Each row has a class, written after it, and each block has its own classes.
[ -6   1  -5   2 -19  -3   6   6   5  -7  -5  -7   9   5   6  -8  -5  10
  -6 -11   4  -3   3  11   3   2   8  -1 -11  -9] : pez
[ -4 -26 -12  15 -21   8  20 -10  26   0 -25   5 -11 -15  -4  -9   1  -9
  -7 -22   1   0  -1   3   4 -25  -5  -4  16  -3] : pez
[-11 -47  12   4   5  -8  37  -3 -12  11 -21   9 -16  -8   5  17   0  -1
  35 -27  -3  -9  -5   1  11 -20 -32  -7   1  -8] : ridaf
[  1  -6   0   0   4  -2  13   5  -5   2   3   0  11  -4   0 -11   2 -20
   0 -20 -20   3  10  20   9  -8 -14   6  -8   1] : pez
[-21 -53  -1  31 -15  -3  26 -16  50   7 -23   2 -17 -21   2   1  -3 -50
   9 -15 -19   1  -2  -2  12 -29  -6 -11   7   1] : mamef
[ -3 -20 -14  16  13  -5   4  -4  -5   2 -17  -9  -3   6  12   1 -11  -6
  -1   2  18   3  -3  13  11  -8  15  -4  -8  -8] : ridaf
[  6   2   3   4  -3   1   5   6 -10   3 -22  -4  -9   0   8   9   6  14
  -5  -3  22   5 -11  -3  13   0  -4  -5  -3  -4] : ridaf
[  7  15  -2  -2  17 -13 -18   7 -22  -2  -6  -9  -5   6   7  19  -3  11
  -4  32  20  -4 -10  -4   4  12   9   0 -17  -5] : ridaf
[ -2   3  -6   3   2   1   0  -2  -4  -6 -12   5  18   2  -1   0  15 -11
   0  -3 -22  10  13   5   6   4  -1 -10 -21   1] : pez
[  4  27  14  -4 -14 -12 -17   5  -3   1  -1   2  16  -6  -2   6   2  12
  -4   5   0  -3   5   7  -6  16 -17 -11  -9   6] : pez
[  1  -5  -5  -7  10  -6   2  14 -34 -32   7  -4   5   4  -3   5  -3   8
  -5  17  11  -7  -9  -9  13  11   4   2 -17  -4] : ridaf
[  1   6   3  16  -5  -7 -13  -9   1   5  -5 -10   5  -3  20   9   0  -8
  -7  12  11  -4   5   4   8  -3  25   6  18   2] : mamef
[  9   4  -3  12   6   1  -3 -22  13  -2 -16  -5   0  -7   2  11   4  -8
  -2   9 -19 -13   7 -36  -3 -12   2  34 -27  -9] : mamef
[-10 -19   2   4   1   6  10   3 -16   6  -7  -8 -21  -4   2  24  -1  19
  -3 -17  11  -1  -7 -11  -3  -9 -18 -10   0  -6] : ridaf
[ 16  37  -3 -10  16  -3 -14  -4 -28 -11  29 -56   8   5 -17  21  -1 -14
   4  26  13  -6   2 -12  20  28 -17  -1 -32 -14] : mamef
[-10  -7  21  12  -7 -15  12 -29  23   5   0   1 -31   3   2  15   3  -6
   3 -19  21   2   0  19   2 -19 -14 -15  14  -2] : mamef
[ -8  10   7   3 -15   0  -1 -18   8  10 -17   2  -8  -8  -5  25   1 -23
  12 -18  12   2   2   4  -2  -1 -16  -6   8   4] : mamef
[-11 -37   1  19  10   6  30  -3  13  -1 -27  -4 -11  -7  11 -15   7 -10
   6 -34 -23  -4  -3 -14  -6 -25 -17  -7  -6  -7] : pez
[-13  -8  11   5 -16  -2  15   4   6   5 -31   8 -14 -11   3   9   4  -2
   6 -19  17   2   0   1   8  -9 -25  -6   8  10] : pez
[ 14   7  14  28 -20   2  -5 -23  21   2 -17  -6 -15   0  -1  29   2  12
  -2  -8  29   5   4  -3  -9  -3 -16  -8  13 -17] : mamef
[  8   7  -4  15  12  -4  13 -11  19  -6 -16   0   4   2   3   5   4 -23
   7   0 -12  -9  23 -11  -5 -12  12   8  -6  -5] : mamef
[ 11  14  -5   2  -5  -6 -10 -14  24   4  -8  -8  11   2   2   5 -11  -6
  -1  -7  -7  -4  12   7 -14  -4  -7  -3  -1  -2] : pez
[  6 -11  -2  23   4  -1   1  -7  29 -13  19  -5  -1   4   8  -4  22 -12
   8  -6  10 -14   6  23  -5 -21   7   2  -3 -14] : mamef
[ -8 -18   0  12  -5  -4  24   7   3  -5 -21   5 -10  -8  10   8   2   7
 -19 -34  -5   2  24  13  -2 -34 -19 -14 -14  -2] : pez
[ -4   2 -11  30  -2  -1 -12 -10  37  -6  -7  -5   6 -18   1  -2   1   1
   0  11   3   0   5  -7   2  -7  13  -3  -6  -7] : mamef
[  3 -14  -3  -6 -11  -4  13  -1  11  15 -17  -9 -10   4   2  16   0  14
   1 -25  15   0 -19   3   7  -2 -16   2 -37  -8] : ridaf
[  0 -22 -13   6  19   6  12   0 -15  -1 -11  -2  -4  -4  17  14  -6  -3
   4  -1   4 -12 -10  -9   3  -4   1   4 -14 -24] : ridaf
[-10 -61 -14  39  14  -4  48 -39  49  19 -16  -7  -8  -7  11 -29  16 -26
  10 -35 -10 -15  -8  10  18 -48  24   3  21 -34] : mamef
[  5   4  -9 -11  13  -7  -6   6 -12  -4   6  -2   8   0 -13   8  -4 -11
   0  12  -9   6   8   4   4  13  11  10 -13   5] : ridaf
[ -1  -6   1   0  -1   4   0   2 -25  -2  -3   3  10  -2   6  29  -5  -5
  -4  -4 -15   2   1  15   9  -2  -4  -1 -15   3] : pez
[ -5 -16 -10   9   3  -9  -2  -3  14 -12   0  -5  10  -6   8 -14  -6  -1
  -4  -2 -13  -5   4  16   1 -17  17  -2  -3  -8] : pez
[ -7 -19   1  15  -3  -2   7  -9   3   8 -21 -14 -17  -4  15  23  -4  -3
  -6  -5   0   1  -6   6  -3 -19   6  -2  -4   9] : mamef
[ -9 -43   5  10 -27  -2  27 -18  28  -4 -39 -22 -22 -15  10  -8   2   1
   8 -33 -19   8   6  10   2 -40  -7   4  19   5] : pez
[-15 -12   1  10 -24  -4  11   9  24  -2 -23   0  -9 -10   2  -9 -28   4
  -3 -24  15   7  10  20  -8 -16 -28  15  -7   6] : pez
[ -7 -17  -8  18   4  -5  12  -8  26  19 -13  -6  -5  -8  -4 -10   9 -27
  11 -18  -1  -2  -3  -4  15 -19  -4  -3   5   2] : mamef
[ -4  -8   5  10  -7  -8  -5  -8  17  14 -16  16 -18   1   3   1 -10 -12
   1   0  -1  -6  12  21  13 -21  -3  20   1   8] : mamef
[-12  -6  -4  -8 -27   1  12 -12   4  11 -18  -4 -24   0  -1   1   7   5
   2 -21  10   0   4  10  10   0 -16  -5   6 -11] : mamef
[  2  35  10  -1 -19   3 -16 -33  11  10 -20   3   1   2   8  24   7 -17
  -4 -19  17   1   5   1  17   4 -36  -7  12   5] : mamef
[-10 -21  -8   8  -6  -1  12  -1   6  -4 -18   0   5  14   2   8   0  -6
   3 -28 -10  -2  -2  12  -1 -18 -15  -7  -6  -5] : pez

Next block, with new classes.
[ -3   3   1   9   3   0   3   5   5  -3  -7   0   7  -2  -2  -7  11   4
   6  -6   3   0  -2  -9   0   7  -4 -13   7  -7] : Gonop
[ -8   2  -7 -14   1   0   1  -6   6   1  -3  10  -1   5   6   7   9 -10
  10   2   4  12   8   1   0  -8   1   0  -7  -8] : megal
[ -6   0  -4   1   0   3   1   4   8   0 -20  -2   8  -5   0   9   5  -1
  11  -1  10  -6   3  -5  -2  -2   6 -11  10 -10] : Gonop
[ 10  11  -6   7   2  -4  -6  -8  -1   3  14   4  -2  11   5  -2  -7   2
 -14  -8  -5   2   3   9   4   4 -13  15  -9   8] : megal
[ -2   6   3  -3   2  -5 -12  -9  -1   3  14   5  -1  11   2   6  -4   3
  -1   4   0   4   6   4  -2  -2  -2   3 -10   4] : megal
[ -1  -6   2  -4  -1   0  10  18   3  -3  -3  -8  -1 -18   4   7   6  -1
   6  -4  -4  -6 -16   5  -1   3   6 -10  10  -8] : ruveg
[  2   6  -2  -5  -4   0  12   3   6  -2 -17   1   8 -10  -2  -1  10   1
  14   0   6   1   4  -2  -5   5   7  -8   7 -15] : megal
[ -3  -4  -1 -29  -2   0  -4 -12   3   7   7   5 -12   7 -10   7   8 -14
  18   3   4   3  12 -14  -6 -14  -4   8  -5   4] : ruveg
[ -1  10  -2  13   4   0  -6   0  -3   7  11   2   0   7   2  -5  -8   7
  -8  -1  -2   5  -3   7  -2  11 -10   0  -9   1] : Gonop
[  4   5   4   3  -4   5   5  -2  -5  -3  -8  -2   2  -4  -3  -1   7   3
   7   1   2   4  -4   0   0   2   6  -7   6 -13] : Gonop
[ 2  7 -3 10  1  3 -1  2  2  3 -3  3  3  0  0 -1 -2  8  2  2 -2  0  0  2
  1  7  3 -2  1 -3] : Gonop
[ 0  7 -7 -3 -1  5 -6 -8  1  8  6  6 -3  5  2 -1  4 -2  3  0  5  8  8 -4
 -8 -3  3  7  1  3] : megal
[  0  -3 -10  11  -2  -2  15  12   2  -6 -25  -5  13 -13   9   0   1  13
   9  -4   5  -4  -3  -6 -12 -25  19 -16  18 -19] : megal
[  5   1   4 -13   5  -3  -1  -6  -5   6  15   0 -14   0  -6  -5  -2  -4
  -9  -2  -1  -2   0  -4  -2   1  -6  14 -10  10] : ruveg
[ -3  -4   3 -13  -3  -7   0  -5  -3   1   6   6  -2  -2  -5   5  -4  -8
  -1   2  -5   0   7   2  -1  -4 -22   8  -5   4] : ruveg
[-8  4 -2  1 -2  2  5  1  0  4 -5 10  5  2  2  0  6 -6 12 -2  0  0  2 -4
 -1  1  7 -1  5 -5] : Gonop
[ 0  5 -1  9 -1  2 -4  1  0 -3  1 -2  2  2  6 -6  1  4  2 -5  1  1  2  6
  2  5 -4 -7 -1 -2] : Gonop
[  0  -7  -5  -1 -10   0  16  10   3  -6 -26  -6   9 -10   1   2   5   2
  13   1   5  -4  -7  -6   3   2  16 -14  14 -14] : megal
[ -3  -5   0 -12   3   1 -12 -19  -1   9   2  16  -4   9   3  -6   8 -13
   5   1   4  14  11  -5  -1  -1  -9  13 -19   3] : megal
[  2   0   6  -6   2   2  -7  -5  -3   6  14  -7 -10  -1 -10   0  -4  -4
 -11  -3 -10  -1  -5  -1   0   3  -7   6  -1  14] : ruveg
[ -1  -4   2 -26   0   0   4  -2   4  -1  -2   5  -6  -7 -15   5   6 -14
  21   2   0   0   6  -8  -5  -7   2  -5   0  -3] : ruveg
[ -3   3   0 -18  -3  -2   0  -5   2   2 -10   9  -2  -2   1   4   8  -5
  18   3   7   0   7 -14  -6  -5   9  -6   1 -11] : megal
